Below are the code and all the weights of a small trained network. Each question names an input and a class and asks about switching units off, where a switched-off unit gives its printed mean instead of its output.

import numpy as np


def w(rows, s, z=0):
    codes = np.array(rows[::2]) - 128.0
    scale = np.full(codes.shape[1], s)
    scale[-1] = z or s
    return codes * scale


def f(y):
    return np.maximum(y, 0)


def log_softmax(a):
    a = a - a.max(-1, keepdims=True)
    return a - np.log(np.exp(a).sum(-1, keepdims=True))


def net(x, mask):
    res = np.array(x, float).reshape(1, 3) / 4 @ E
    y = f(res @ A[0][:, :-1].T + A[0][:, -1])
    res = res + np.where(mask, y, B[0][:, -1]) @ B[0][:, :-1]
    return log_softmax(res[-1] @ U[:, :-1].T + U[:, -1])


A, B = {}, {}
E = w([
[140,185,137,217,122,199,131,47,41,216],'x0',
[39,103,254,85,187,101,32,164,45,196],'x1',
[38,58,50,87,69,146,59,47,110,98],'x2',
],0.0089)
A[0] = w([
[106,150,165,209,111,195,111,84,73,241,67],'N1',
[48,40,96,88,67,105,58,64,135,163,110],'N2',
[122,71,108,87,168,80,131,171,186,109,51],'N3',
[224,161,29,180,28,201,228,130,210,61,44],'N4',
[103,104,111,142,222,125,84,144,103,134,236],'N5',
[118,83,138,67,140,49,121,153,142,61,58],'N6',
[127,54,123,103,184,69,158,132,169,108,254],'N7',
[124,138,147,207,145,232,102,68,48,186,41],'N8',
[105,121,162,26,132,85,98,228,199,74,109],'N9',
[63,95,195,136,182,91,36,152,87,143,45],'N10',
[52,127,231,93,216,102,64,199,70,170,117],'N11',
[195,168,205,172,200,75,186,240,181,199,146],'N12',
[134,186,151,218,127,154,115,46,92,182,250],'N13',
[138,59,89,68,152,61,140,175,167,102,36],'N14',
[126,158,135,202,113,173,172,23,94,176,41],'N15',
[77,89,234,88,179,101,72,149,50,169,36],'N16',
[118,65,171,52,142,84,113,233,169,20,78],'N17',
[229,239,245,131,164,145,203,253,115,148,39],'N18',
[80,126,57,89,31,174,73,78,127,110,61],'N19',
[72,89,80,81,58,149,65,79,96,132,48],'N20',
[34,75,115,40,103,154,92,18,112,103,181],'N21',
],0.0075,0.0088)
B[0] = w([
[69,68,96,179,173,213,163,164,120,187,199],'N1',
[156,162,164,129,70,115,86,172,74,154,199],'N2',
[79,92,207,184,178,214,133,198,170,170,158],'N3',
[181,69,181,235,117,93,157,72,235,57,235],'N4',
[149,75,85,96,114,58,192,103,96,68,206],'N5',
[96,107,145,194,167,202,121,153,115,151,167],'N6',
[72,55,1,63,171,75,214,151,23,122,214],'N7',
[45,84,148,157,174,212,160,201,162,184,189],'N8',
[79,67,86,139,190,189,131,170,118,188,204],'N9',
[192,86,174,229,131,133,141,70,195,89,195],'N10',
[187,66,145,184,109,72,176,69,197,97,245],'N11',
[132,201,149,67,57,87,61,199,55,173,232],'N12',
[75,46,30,66,169,99,215,175,50,123,252],'N13',
[89,114,180,209,178,226,126,177,185,177,161],'N14',
[72,85,138,185,162,246,160,172,154,157,179],'N15',
[212,99,197,234,148,129,143,38,221,64,210],'N16',
[72,84,141,142,162,211,166,170,118,184,201],'N17',
[177,188,213,153,30,107,19,211,100,187,214],'N18',
[188,178,226,175,57,137,76,191,117,141,173],'N19',
[184,221,234,184,52,141,43,169,101,187,172],'N20',
[143,172,130,78,89,81,49,176,72,140,224],'N21',
],0.0093,0.014)
U = w([
[25,85,129,143,202,251,176,155,115,206,51],'0',
[181,209,217,126,11,114,25,169,67,193,56],'1',
[211,86,183,211,114,114,178,19,242,42,64],'2',
[73,86,46,43,143,46,217,109,23,93,242],'3',
[33,246,194,23,214,190,44,12,187,189,2],'4',
],0.012,0.0091)

Each question gives the input, the list of numbers given to net, and the class t.
The units are the neurons (one row each of A and B). Each row of codes is followed by its name. A weight is (code - 128) times the scale printed after its matrix; where a second scale follows, it is the last column's (A, B and U).
mask holds one flag per neuron, in row order. A switched-off neuron (its flag False) gives its mean, the last column of its row in B, instead of its output. The means were averaged over made-up inputs and are rounded, as every weight is.
A unit's drop is (log p(t) with every unit on - log p(t) with that unit switched off) / (log p(t) with every unit on - log p(t) with every unit switched off).
unit that matters most: the unit with the biggest drop
k most important neurons: the k neurons with the biggest drops, biggest first
drop of u: that unit's drop, to one decimal
input [2,-3,1], class 3: unit that matters most -> N16
input [3,-8,-8], class 1: 4 most important neurons -> [N18 N12 N11 N16]
input [7,-7,-6], class 0: 2 most important neurons -> [N13 N15]
input [-2,7,-6], class 2: 4 most important neurons -> [N11 N16 N10 N21]
input [1,0,3], class 3: 2 most important neurons -> [N18 N12]
input [3,0,4], class 1: 2 most important neurons -> [N7 N20]
input [-4,5,1], class 2: 4 most important neurons -> [N11 N16 N13 N10]
input [-6,-3,-7], class 1: 2 most important neurons -> [N18 N12]
input [3,0,-4], class 1: 3 most important neurons -> [N18 N7 N12]
input [1,6,-7], class 1: 2 most important neurons -> [N12 N18]
input [-5,7,-5], class 2: 2 most important neurons -> [N11 N16]
input [-2,5,-6], class 1: drop of N12 -> 2.9
input [-3,-6,6], class 1: drop of N21 -> 0.4
input [-4,5,-8], class 1: unit that matters most -> N12
input [-4,8,6], class 2: drop of N10 -> 0.2
